Each row has a name. After each piece below comes the name of the row it's from, unless a question asks for something else. Each question is about the rows just above it. Places in a row count from 1.

Zudu: 1.3; -0.2; -0.3; 5.7; 19.1; -9.9; 18.5; 23.4; 18.7; -13.7; -41.1; 7.9; 20.1; -11.0; -17.8; 37.3; 16.0
Tulog: 80.8; 14.0; 34.1; 8.2; 3.4; 20.1; -31.8; -18.5; -30.6; 10.0; -30.7; -27.3; 14.6; -8.8; 19.7; -3.5; -22.3
Rap: -16.9; -11.2; 60.1; -2.7; 22.4; 32.7; 17.1; 51.2; -34.7; -18.5; 31.9; -25.1; -29.5; -12.1; 25.9; -13.1; -14.7
nodi: -71.1; 17.0; 41.4; -23.2; -7.8; -16.7; 22.0; 7.2; -24.5; -9.7; -45.6; 4.0; -39.9; 21.9; -8.4; -20.3; 18.4
Miz: -23.3; -6.3; 24.5; -25.0; 16.9; 27.3; 5.0; -12.0; 7.0; 11.7; 0.0; 18.3; 8.7; -2.2; 10.4; -30.0; -16.1
muto: 39.5; -3.7; 21.4; 2.0; -1.0; 10.2; -42.7; -3.0; -33.0; 9.2; 13.5; -12.3; -23.2; 7.9; -17.6; -14.2; -18.7
vetu: -80.1; -7.9; 13.8; -4.2; -0.6; -9.3; -8.5; 16.1; -11.6; -14.1; -59.7; 28.2; -30.6; 12.5; -40.5; 6.2; -7.5
Row and place of -2.7 in the named rows:
Rap, 4
-14.2 is at row and place
muto, 16
Row and place of 18.4 in the named rows:
nodi, 17
39.5 is at row and place
muto, 1
Row and place of 17.0 in the named rows:
nodi, 2
51.2 is at row and place
Rap, 8

muk: 14.7; 25.2; 74.0; -32.2; -80.7; 7.1
bupun: 4.9; -25.6; 45.4; 5.1; -16.1; 55.8
Tulog: 14.7; 25.2; 74.0; -29.3; -45.1; 27.3
vetu: -16.0; 20.6; 80.9; 49.4; -63.6; 22.3
Kovi: -16.0; 0.1; 3.5; 49.4; -63.6; 22.3
Miz: -12.8; 7.7; 64.0; 41.1; -54.2; 22.8
rakup: 28.8; -13.0; 81.0; -25.0; -55.6; 28.9
7.7 is at row and place
Miz, 2
Row and place of 81.0 in the named rows:
rakup, 3
Row and place of 80.9 in the named rows:
vetu, 3

